Below is a small trained network, with its code and all its weights. Each question gives an input and a class and asks what happens when units are switched off, that is, made to give their printed mean instead of their output.

import numpy as np


def w(rows, s, z=0):
    codes = np.array(rows[::2]) - 128.0
    scale = np.full(codes.shape[1], s)
    scale[-1] = z or s
    return codes * scale


def f(y):
    return np.maximum(y, 0)


def log_softmax(a):
    a = a - a.max(-1, keepdims=True)
    return a - np.log(np.exp(a).sum(-1, keepdims=True))


def net(x, mask):
    res = np.array(x, float).reshape(1, 7) / 4 @ E
    y = f(res @ A[0][:, :-1].T + A[0][:, -1])
    res = res + np.where(mask, y, B[0][:, -1]) @ B[0][:, :-1]
    return log_softmax(res[-1] @ U[:, :-1].T + U[:, -1])


A, B = {}, {}
E = w([
[156,90,170,141,69,174,129,128,167,16,97,43],'x0',
[83,157,178,161,156,227,128,50,59,111,82,253],'x1',
[130,200,185,151,108,52,125,62,209,196,126,95],'x2',
[159,102,44,152,154,222,128,122,58,135,129,144],'x3',
[41,41,161,32,105,42,128,205,157,12,103,224],'x4',
[34,233,183,99,124,135,130,129,129,131,255,165],'x5',
[180,152,222,158,134,181,127,177,94,127,55,57],'x6',
],0.0079)
A[0] = w([
[185,157,72,173,141,127,137,104,143,158,140,46,61],'n1',
[188,148,52,146,157,157,131,89,122,173,150,71,21],'n2',
[227,105,65,150,124,156,122,129,146,147,122,39,152],'n3',
[167,92,158,124,113,96,133,186,125,145,108,82,18],'n4',
[88,213,171,155,146,129,130,100,131,167,173,155,79],'n5',
[96,213,180,153,142,124,122,86,128,205,111,190,69],'n6',
[149,107,100,163,164,98,119,82,118,168,70,220,22],'n7',
[111,199,179,134,137,140,147,142,110,162,167,116,29],'n8',
[155,144,70,138,132,148,131,116,112,159,136,98,15],'n9',
[191,105,167,120,129,73,133,183,170,105,89,83,25],'n10',
[123,77,93,107,139,181,120,149,83,87,126,187,128],'n11',
[155,164,58,181,107,155,135,100,109,191,146,87,50],'n12',
[179,97,158,101,120,96,125,145,132,124,75,86,25],'n13',
[118,100,132,115,128,125,116,111,151,147,144,121,50],'n14',
[61,132,128,78,73,1,133,134,219,92,186,138,26],'n15',
[92,210,215,131,98,144,140,155,138,138,225,93,47],'n16',
[89,60,42,87,152,123,131,191,85,85,160,198,53],'n17',
[136,89,193,137,102,195,122,101,99,20,81,138,26],'n18',
[163,108,170,145,88,170,128,139,130,78,47,53,166],'n19',
[195,86,153,112,95,78,121,183,179,157,70,36,36],'n20',
[90,88,133,97,118,70,114,132,202,103,153,112,46],'n21',
[143,110,167,134,131,159,128,127,126,98,94,141,1],'n22',
],0.0083,0.0047)
B[0] = w([
[172,125,89,146,99,142,106,127,116,172,183,62,207],'n1',
[185,106,92,164,75,157,103,82,132,195,183,104,201],'n2',
[189,90,49,208,102,127,125,140,125,158,138,28,230],'n3',
[97,151,108,129,162,68,147,172,106,114,101,103,166],'n4',
[111,180,182,73,171,141,87,114,104,154,164,184,214],'n5',
[93,196,188,123,216,85,143,42,93,173,114,195,218],'n6',
[124,67,75,144,126,86,191,97,130,161,62,184,173],'n7',
[116,194,160,99,160,163,111,118,77,127,173,109,175],'n8',
[162,133,99,143,105,150,117,103,146,159,145,129,163],'n9',
[91,144,128,153,161,57,138,166,130,110,79,69,190],'n10',
[89,109,73,102,92,193,129,161,70,94,104,168,202],'n11',
[169,123,96,152,100,176,115,70,147,193,182,129,205],'n12',
[84,157,142,152,165,91,130,157,115,93,72,97,170],'n13',
[138,118,120,115,115,128,140,126,131,137,141,127,134],'n14',
[143,47,158,48,46,49,138,81,255,120,207,151,255],'n15',
[110,204,175,74,133,152,53,181,126,64,208,45,209],'n16',
[67,109,22,33,130,142,145,243,55,100,141,170,223],'n17',
[157,87,186,160,68,199,147,111,176,27,78,136,189],'n18',
[137,99,184,226,158,145,158,154,149,103,43,56,217],'n19',
[111,173,105,170,207,41,150,203,97,130,83,32,220],'n20',
[150,68,121,93,104,57,129,114,170,103,149,113,193],'n21',
[137,110,147,134,79,156,118,110,150,94,127,149,145],'n22',
],0.0069,0.012)
U = w([
[90,231,219,82,155,166,80,101,109,143,200,147,207],'0',
[75,85,20,69,106,172,139,200,52,78,126,195,35],'1',
[205,132,61,172,107,178,107,95,127,214,174,78,254],'2',
[102,149,138,130,173,116,148,41,92,217,85,254,107],'3',
[135,131,126,167,169,41,136,181,133,118,61,48,69],'4',
[104,82,146,64,75,23,130,120,254,99,183,151,172],'5',
[148,82,190,181,92,235,143,125,147,37,46,122,30],'6',
],0.0079,0.0009)

Each question gives the input, the list of numbers given to net, and the class t.
The units are the neurons (one row each of A and B). Each row of codes is followed by its name. A weight is (code - 128) times the scale printed after its matrix; where a second scale follows, it is the last column's (A, B and U).
mask holds one flag per neuron, in row order. A switched-off neuron (its flag False) gives its mean, the last column of its row in B, instead of its output. The means were averaged over made-up inputs and are rounded, as every weight is.
A unit's drop is (log p(t) with every unit on - log p(t) with that unit switched off) / (log p(t) with every unit on - log p(t) with every unit switched off).
The circuit of an input: a set's keep is (log p(t) with only the set's units on - log p(t) with every unit switched off) / (log p(t) with every unit on - log p(t) with every unit switched off). Starting from the 12 units with the biggest drops (on a tie, the unit counted first), units are removed one at a time, each time the one whose removal leaves the highest keep (on an exact tie, the one counted first), for as long as the keep stays at least 0.8.
circuit, biggest first: the units of the circuit, biggest drop first
top k neurons: the k neurons with the biggest drops, biggest first
drop when u is switched off: that unit's drop, to one decimal
input [5,7,-5,-5,6,6,2], class 6: circuit, biggest first => n18
input [0,8,3,5,-1,0,5], class 3: top 2 neurons => n6, n16
input [0,5,-1,-3,6,-4,-7], class 1: top 2 neurons => n17, n11
input [4,-8,2,5,0,0,-5], class 2: top 3 neurons => n3, n1, n2
input [-2,3,4,0,6,5,2], class 0: top 2 neurons => n6, n5
input [5,2,-3,2,-6,6,-4], class 0: circuit, biggest first => n3, n16
input [-1,5,3,3,-6,3,3], class 0: top 2 neurons => n6, n5
input [3,-8,4,0,4,-1,1], class 4: top 2 neurons => n20, n10
input [3,4,-8,-8,-3,-2,-4], class 6: top 2 neurons => n18, n17
input [-7,2,-1,-7,-7,-2,-4], class 3: drop when n6 is switched off => 0.3
input [-2,-2,7,-5,-8,3,-1], class 0: drop when n5 is switched off => 0.2
input [2,2,-3,7,-2,7,4], class 0: drop when n17 is switched off => 0.1
input [8,0,-1,-2,-5,5,-1], class 0: drop when n2 is switched off => 0.2
input [0,4,2,5,-3,1,-1], class 3: top neuron => n3
